Below are the code and all the weights of a small trained network. Each question names an input and a target symbol and asks about switching units off, where a switched-off unit gives its printed mean instead of its output.

import numpy as np


def w(rows, s, z=0):
    codes = np.array(rows[::2]) - 128.0
    scale = np.full(codes.shape[1], s)
    scale[-1] = z or s
    return codes * scale


def norm(h):
    return h / np.sqrt((h * h).mean(-1, keepdims=True) + 1e-5)


def f(y):
    return np.maximum(y, 0)


def softmax(a):
    e = np.exp(a - a.max(-1, keepdims=True))
    return e / e.sum(-1, keepdims=True)


def log_softmax(a):
    a = a - a.max(-1, keepdims=True)
    return a - np.log(np.exp(a).sum(-1, keepdims=True))


def net(x, mask):
    ids = ['αεηπσφ'.index(c) for c in x.split()]
    T = len(ids)
    res = E[ids] + P[:T]
    u = 0
    for l in range(3):
        q, k, v = (norm(res) @ M[l].T for M in (Q, K, V))
        z = softmax(np.where(np.tri(T) > 0, q @ k.T / 3**0.5, -1e9)) @ v
        res = res + np.where(mask[u], z, O[l][:, -1]) @ O[l][:, :-1]
        u += 1
        y = f(norm(res) @ A[l][:, :-1].T + A[l][:, -1])
        res = res + np.where(mask[u : u + 8], y, B[l][:, -1]) @ B[l][:, :-1]
        u += 8
    return log_softmax(norm(res)[-1] @ U[:, :-1].T + U[:, -1])


Q, K, V, O, A, B = {}, {}, {}, {}, {}, {}
E = w([
[192,137,104,102,14,76,51],'α',
[90,187,54,102,102,154,124],'ε',
[4,151,234,168,122,132,157],'η',
[150,214,91,84,143,159,185],'π',
[201,216,131,149,126,68,105],'σ',
[70,112,97,226,177,130,164],'φ',
],0.017)
P = w([
[51,134,164,51,30,226,3],'0',
[103,109,134,89,120,196,2],'1',
[168,156,150,158,119,228,54],'2',
[164,224,139,163,139,163,103],'3',
[162,229,109,164,162,114,116],'4',
[176,223,66,173,172,61,149],'5',
],0.0071)
Q[0] = w([
[140,178,40,22,96,81,173],'0.h1',
[143,2,178,59,15,74,178],'0.h1',
[173,111,216,75,68,208,148],'0.h1',
],0.0097)
K[0] = w([
[211,195,29,144,120,78,123],'0.h1',
[140,91,133,2,17,150,75],'0.h1',
[134,29,181,134,100,101,63],'0.h1',
],0.01)
V[0] = w([
[60,109,116,44,130,196,171],'0.h1',
[161,182,165,129,28,1,60],'0.h1',
[50,69,75,237,143,86,154],'0.h1',
],0.0084)
O[0] = w([
[85,189,149,106,164,80,150,43],'0.h1',
[163,149,108,205,147,124,73,254],'0.h1',
[95,92,156,119,148,255,146,88],'0.h1',
],0.013,0.005)
A[0] = w([
[127,115,116,1,127,209,129,129],'0.n1',
[192,179,78,138,167,186,129,129],'0.n2',
[157,95,94,87,60,206,128,93],'0.n3',
[255,90,109,184,116,40,58,51],'0.n4',
[205,96,103,128,105,40,70,134],'0.n5',
[165,188,138,73,53,157,164,173],'0.n6',
[120,111,164,86,194,127,201,121],'0.n7',
[98,145,170,87,112,68,117,3],'0.n8',
],0.0099,0.004)
B[0] = w([
[202,121,139,168,25,19,79,166],'0.n1',
[178,48,174,102,141,108,93,181],'0.n2',
[199,118,175,121,116,87,92,149],'0.n3',
[179,210,80,249,110,69,117,246],'0.n4',
[143,220,77,187,124,88,172,218],'0.n5',
[155,102,123,76,108,112,123,160],'0.n6',
[173,106,60,156,166,148,130,154],'0.n7',
[127,199,157,107,173,153,184,138],'0.n8',
],0.011,0.013)
Q[1] = w([
[163,61,61,101,92,109,54],'1.h1',
[139,107,106,252,30,138,35],'1.h1',
[2,70,84,215,66,184,154],'1.h1',
],0.0079)
K[1] = w([
[228,79,91,74,71,153,122],'1.h1',
[154,86,63,149,192,221,117],'1.h1',
[23,94,141,162,87,255,127],'1.h1',
],0.0071)
V[1] = w([
[150,254,192,92,131,173,155],'1.h1',
[135,175,180,115,249,149,89],'1.h1',
[182,62,172,174,205,154,211],'1.h1',
],0.0068)
O[1] = w([
[166,58,156,121,137,87,171,242],'1.h1',
[171,68,119,118,98,134,72,77],'1.h1',
[117,127,189,151,118,7,138,6],'1.h1',
],0.015,0.0024)
A[1] = w([
[112,155,124,36,165,85,221,63],'1.n1',
[112,50,145,129,163,129,139,43],'1.n2',
[196,131,114,185,72,117,95,81],'1.n3',
[35,142,112,108,62,113,102,114],'1.n4',
[170,99,149,101,13,58,9,3],'1.n5',
[87,110,75,107,163,184,56,70],'1.n6',
[100,147,83,119,111,138,84,50],'1.n7',
[129,103,187,72,65,129,146,85],'1.n8',
],0.013,0.0059)
B[1] = w([
[129,143,29,29,61,86,148,159],'1.n1',
[126,198,67,123,174,174,149,156],'1.n2',
[211,103,106,143,107,90,36,254],'1.n3',
[154,118,210,195,118,86,71,142],'1.n4',
[249,129,249,45,180,244,112,183],'1.n5',
[132,189,189,226,90,244,166,141],'1.n6',
[144,166,151,119,100,167,204,139],'1.n7',
[123,161,141,112,187,91,50,170],'1.n8',
],0.011)
Q[2] = w([
[33,230,84,64,168,202,96],'2.h1',
[185,21,193,156,120,200,116],'2.h1',
[198,254,177,156,132,160,207],'2.h1',
],0.0056)
K[2] = w([
[112,172,124,120,224,143,124],'2.h1',
[56,151,120,160,99,136,113],'2.h1',
[191,2,175,163,135,87,244],'2.h1',
],0.0076)
V[2] = w([
[221,104,41,57,44,87,49],'2.h1',
[131,229,117,2,240,80,80],'2.h1',
[131,238,115,57,46,157,3],'2.h1',
],0.0065)
O[2] = w([
[88,123,194,113,162,83,118,197],'2.h1',
[123,128,167,149,71,60,181,168],'2.h1',
[99,80,191,226,247,85,125,253],'2.h1',
],0.015,0.0055)
A[2] = w([
[107,145,164,136,144,78,174,190],'2.n1',
[115,135,50,11,119,73,160,7],'2.n2',
[33,17,222,172,177,95,52,39],'2.n3',
[156,115,124,116,214,102,79,34],'2.n4',
[143,100,120,183,158,185,114,60],'2.n5',
[142,149,67,97,47,94,187,105],'2.n6',
[100,190,148,134,177,168,123,100],'2.n7',
[125,139,60,36,152,82,170,1],'2.n8',
],0.013,0.0047)
B[2] = w([
[97,144,113,145,172,196,127,233],'2.n1',
[30,138,144,56,131,91,97,175],'2.n2',
[150,125,194,150,7,67,122,254],'2.n3',
[93,125,134,125,69,198,183,204],'2.n4',
[81,170,170,113,157,103,170,197],'2.n5',
[148,68,95,110,63,157,109,176],'2.n6',
[112,77,130,141,174,112,139,202],'2.n7',
[41,141,112,74,111,71,133,168],'2.n8',
],0.014,0.0063)
U = w([
[129,96,241,172,72,85,177,3],'α',
[119,166,171,130,254,153,196,168],'ε',
[177,132,65,119,58,193,209,76],'η',
[112,131,94,27,147,65,143,231],'π',
[210,168,71,193,174,59,104,88],'σ',
[229,96,195,34,184,154,86,130],'φ',
],0.0079,0.003)

Each question gives the input, a string of symbols that net reads in full, and the target symbol t.
The units are the heads (3 rows each of Q, K, V and O) and the neurons (one row each of A and B). Each row of codes is followed by its name. A weight is (code - 128) times the scale printed after its matrix; where a second scale follows, it is the last column's (O, A, B and U).
mask holds one flag per unit, layer by layer, with each layer's heads first. A switched-off unit (its flag False) gives its mean, the last column of its rows in O or B, instead of its output. The means were averaged over made-up inputs and are rounded, as every weight is.
A unit's drop is (log p(t) with every unit on - log p(t) with that unit switched off) / (log p(t) with every unit on - log p(t) with every unit switched off).
The circuit of an input: a set's keep is (log p(t) with only the set's units on - log p(t) with every unit switched off) / (log p(t) with every unit on - log p(t) with every unit switched off). Starting from the 12 units with the biggest drops (on a tie, the unit counted first), units are removed one at a time, each time the one whose removal leaves the highest keep (on an exact tie, the one counted first), for as long as the keep stays at least 0.8.
units of the circuit, in order: the units of the circuit, biggest drop first
unit that matters most: the unit with the biggest drop
top k neurons: the k neurons with the biggest drops, biggest first
k most important neurons of layer l: the k neurons of layer l with the biggest drops, biggest first
drop of u: that unit's drop, to one decimal
input φ φ φ ε σ φ, target η: top 4 neurons -> (1.n3; 0.n4; 1.n5; 0.n7)
input σ σ σ η, target α: unit that matters most -> 0.n5
input φ φ φ, target η: units of the circuit, in order -> (2.h1; 0.h1)
input π α η σ φ, target α: units of the circuit, in order -> (1.h1; 0.h1)
input ε ε φ η ε, target φ: units of the circuit, in order -> (0.h1; 0.n1; 1.n5)
input η φ σ α α φ, target ε: units of the circuit, in order -> (0.h1; 2.n5)
input φ ε ε α ε ε, target ε: top 2 neurons -> (0.n4; 0.n1)
input η π α ε ε η, target ε: top 4 neurons -> (0.n5; 1.n2; 1.n3; 0.n2)
input σ σ η η η, target η: top 2 neurons -> (0.n4; 1.n5)
input σ η σ φ η, target ε: 2 most important neurons of layer 0 -> (0.n2; 0.n5)
input η η η, target η: top 2 neurons -> (1.n5; 1.n3)
input σ π α π π η, target α: 2 most important neurons of layer 0 -> (0.n5; 0.n4)
input η ε φ η φ, target ε: top 2 neurons -> (0.n5; 1.n3)
input σ σ φ ε π, target φ: unit that matters most -> 0.n1
input σ η ε η ε, target η: top 2 neurons -> (1.n3; 0.n4)
input π π ε φ π, target φ: top 2 neurons -> (1.n5; 0.n1)
input ε ε ε, target ε: 2 most important neurons of layer 1 -> (1.n3; 1.n6)
input π η π ε, target π: drop of 0.h1 -> 1.2
input α σ α φ, target α: drop of 2.n3 -> 0.3
input α ε η π ε ε, target π: drop of 0.n4 -> 1.0
input σ σ φ σ, target φ: top neuron -> (1.n5)
